Here is a tiny trained network, its code and every weight. The questions are about switching its units off for an input and a target symbol, where a switched-off unit gives its printed mean instead of its output.

import numpy as np


def w(rows, s, z=0):
    codes = np.array(rows[::2]) - 128.0
    scale = np.full(codes.shape[1], s)
    scale[-1] = z or s
    return codes * scale


def f(y):
    return np.maximum(y, 0)


def softmax(a):
    e = np.exp(a - a.max(-1, keepdims=True))
    return e / e.sum(-1, keepdims=True)


def log_softmax(a):
    a = a - a.max(-1, keepdims=True)
    return a - np.log(np.exp(a).sum(-1, keepdims=True))


def net(x, mask):
    ids = ['βζηθμσφ'.index(c) for c in x.split()]
    T = len(ids)
    res = E[ids] + P[:T]
    u = 0
    for l in range(2):
        r = res
        for j in range(2):
            rows = slice(3 * j, 3 * j + 3)
            q, k, v = (r @ M[l][rows].T for M in (Q, K, V))
            z = softmax(np.where(np.tri(T) > 0, q @ k.T / 3**0.5, -1e9)) @ v
            o = O[l][rows]
            res = res + np.where(mask[u + j], z, o[:, -1]) @ o[:, :-1]
        u += 2
        y = f(res @ A[l][:, :-1].T + A[l][:, -1])
        res = res + np.where(mask[u : u + 8], y, B[l][:, -1]) @ B[l][:, :-1]
        u += 8
    return log_softmax(res[-1] @ U[:, :-1].T + U[:, -1])


Q, K, V, O, A, B = {}, {}, {}, {}, {}, {}
E = w([
[149,72,170],'β',
[95,101,134],'ζ',
[8,98,118],'η',
[102,109,140],'θ',
[131,103,160],'μ',
[203,96,97],'σ',
[29,156,104],'φ',
],0.011)
P = w([
[147,91,145],'0',
[50,36,109],'1',
[20,3,185],'2',
[160,171,87],'3',
[49,84,128],'4',
[85,32,219],'5',
[167,203,116],'6',
[65,104,134],'7',
[118,41,224],'8',
[180,233,144],'9',
[72,107,132],'10',
[124,54,213],'11',
[193,204,110],'12',
[72,113,123],'13',
],0.0074)
Q[0] = w([
[127,53,185],'L0H1',
[112,20,183],'L0H1',
[115,7,226],'L0H1',
[149,180,103],'L0H2',
[130,28,136],'L0H2',
[137,182,73],'L0H2',
],0.012)
K[0] = w([
[147,195,154],'L0H1',
[169,240,176],'L0H1',
[199,250,184],'L0H1',
[132,55,110],'L0H2',
[133,203,130],'L0H2',
[106,54,117],'L0H2',
],0.011)
V[0] = w([
[195,182,176],'L0H1',
[254,38,112],'L0H1',
[238,129,174],'L0H1',
[228,77,85],'L0H2',
[106,198,197],'L0H2',
[172,65,130],'L0H2',
],0.0067)
O[0] = w([
[75,83,244,4],'L0H1',
[87,253,222,122],'L0H1',
[86,160,237,37],'L0H1',
[144,211,152,26],'L0H2',
[32,77,73,69],'L0H2',
[172,242,159,172],'L0H2',
],0.0049,0.0015)
A[0] = w([
[86,129,180,91],'L0N1',
[205,182,87,193],'L0N2',
[105,254,71,220],'L0N3',
[77,74,159,233],'L0N4',
[187,138,130,183],'L0N5',
[43,51,135,252],'L0N6',
[121,157,187,96],'L0N7',
[75,101,142,198],'L0N8',
],0.0092,0.0024)
B[0] = w([
[184,211,236,161],'L0N1',
[252,196,97,164],'L0N2',
[131,77,3,165],'L0N3',
[119,79,181,221],'L0N4',
[190,144,173,151],'L0N5',
[157,79,144,255],'L0N6',
[94,229,152,147],'L0N7',
[143,84,173,194],'L0N8',
],0.0066,0.0072)
Q[1] = w([
[216,120,99],'L1H1',
[140,131,64],'L1H1',
[178,94,104],'L1H1',
[88,82,185],'L1H2',
[118,85,213],'L1H2',
[137,245,253],'L1H2',
],0.0045)
K[1] = w([
[86,129,35],'L1H1',
[140,201,114],'L1H1',
[125,149,84],'L1H1',
[187,171,117],'L1H2',
[238,136,106],'L1H2',
[254,87,227],'L1H2',
],0.0059)
V[1] = w([
[56,76,69],'L1H1',
[113,106,91],'L1H1',
[122,98,184],'L1H1',
[69,104,170],'L1H2',
[94,83,169],'L1H2',
[162,199,2],'L1H2',
],0.0053)
O[1] = w([
[114,196,234,136],'L1H1',
[154,197,176,126],'L1H1',
[151,100,201,239],'L1H1',
[255,75,140,129],'L1H2',
[238,147,176,180],'L1H2',
[70,136,39,3],'L1H2',
],0.004,0.0023)
A[1] = w([
[87,2,204,182],'L1N1',
[174,207,57,47],'L1N2',
[141,205,62,113],'L1N3',
[76,203,168,116],'L1N4',
[91,130,155,91],'L1N5',
[239,199,118,253],'L1N6',
[167,185,70,54],'L1N7',
[130,67,68,166],'L1N8',
],0.0081,0.0047)
B[1] = w([
[205,207,28,252],'L1N1',
[242,154,123,149],'L1N2',
[183,165,42,145],'L1N3',
[14,71,156,136],'L1N4',
[152,182,173,139],'L1N5',
[60,29,254,190],'L1N6',
[222,185,118,144],'L1N7',
[15,53,110,158],'L1N8',
],0.0061,0.014)
U = w([
[138,174,188,83],'β',
[145,122,120,61],'ζ',
[131,96,109,61],'η',
[164,209,22,173],'θ',
[189,174,119,45],'μ',
[2,65,251,253],'σ',
[51,14,53,201],'φ',
],0.0066,0.0025)

Each question gives the input, a string of symbols that net reads in full, and the target symbol t.
The units are the heads (3 rows each of Q, K, V and O) and the neurons (one row each of A and B). Each row of codes is followed by its name. A weight is (code - 128) times the scale printed after its matrix; where a second scale follows, it is the last column's (O, A, B and U).
mask holds one flag per unit, layer by layer, with each layer's heads first. A switched-off unit (its flag False) gives its mean, the last column of its rows in O or B, instead of its output. The means were averaged over made-up inputs and are rounded, as every weight is.
A unit's drop is (log p(t) with every unit on - log p(t) with that unit switched off) / (log p(t) with every unit on - log p(t) with every unit switched off).
The circuit of an input: a set's keep is (log p(t) with only the set's units on - log p(t) with every unit switched off) / (log p(t) with every unit on - log p(t) with every unit switched off). Starting from the 12 units with the biggest drops (on a tie, the unit counted first), units are removed one at a time, each time the one whose removal leaves the highest keep (on an exact tie, the one counted first), for as long as the keep stays at least 0.8.
circuit, biggest first: the units of the circuit, biggest drop first
unit that matters most: the unit with the biggest drop
k most important neurons: the k neurons with the biggest drops, biggest first
k most important neurons of layer l: the k neurons of layer l with the biggest drops, biggest first
which heads matter: for each layer, one digit per head in row order, 1 if its drop is at least 0.15 and else 0, layers parted by /
drop of u: that unit's drop, to one decimal
input σ φ θ φ β, target φ: which heads matter -> 11 / 01
input β β μ, target β: circuit, biggest first -> L0H1; L1N1; L0N1; L1H2
input η θ θ β β φ φ μ θ, target φ: circuit, biggest first -> L0H1; L0H2; L1N8
input ζ η ζ η θ μ β σ μ σ φ μ, target σ: which heads matter -> 10 / 01
input μ η σ φ θ σ β β β σ ζ ζ, target σ: circuit, biggest first -> L0H1; L0N2
input β φ μ φ μ θ, target φ: circuit, biggest first -> L0H1; L1N8; L0H2; L0N1
input φ θ ζ φ μ, target φ: circuit, biggest first -> L0H1; L1N8; L0H2
input β β β, target β: circuit, biggest first -> L0H1; L1N1; L0N1; L1H2
input σ θ ζ μ β φ β β μ μ β σ η φ, target φ: unit that matters most -> L0N3
input η μ θ μ μ φ σ β θ σ μ σ σ θ, target σ: 4 most important neurons of layer 0 -> L0N2; L0N7; L0N1; L0N5
input θ β ζ σ μ, target σ: 2 most important neurons of layer 1 -> L1N4; L1N1
input φ φ φ μ μ θ θ θ θ β φ, target φ: circuit, biggest first -> L0H1; L1N8; L0N3; L0N1
input β σ σ η β θ η, target φ: 2 most important neurons -> L0N3; L1N1
input σ ζ σ θ η β σ ζ μ η, target φ: 2 most important neurons -> L1N1; L0N3
input μ ζ β, target μ: unit that matters most -> L1N1
input η θ μ φ β, target φ: circuit, biggest first -> L0H1; L1N8; L0H2
input ζ β φ β μ ζ φ μ μ, target φ: 2 most important neurons of layer 0 -> L0N1; L0N2
input β θ μ, target β: 3 most important neurons of layer 0 -> L0N1; L0N7; L0N3
input φ θ β η φ β φ β σ, target φ: drop of L0H2 -> 0.3
input η θ η θ φ φ β, target σ: drop of L1N1 -> 0.6
input μ φ η φ σ, target φ: drop of L1H2 -> 0.2
input β σ θ φ φ ζ, target φ: drop of L0N7 -> 0.0
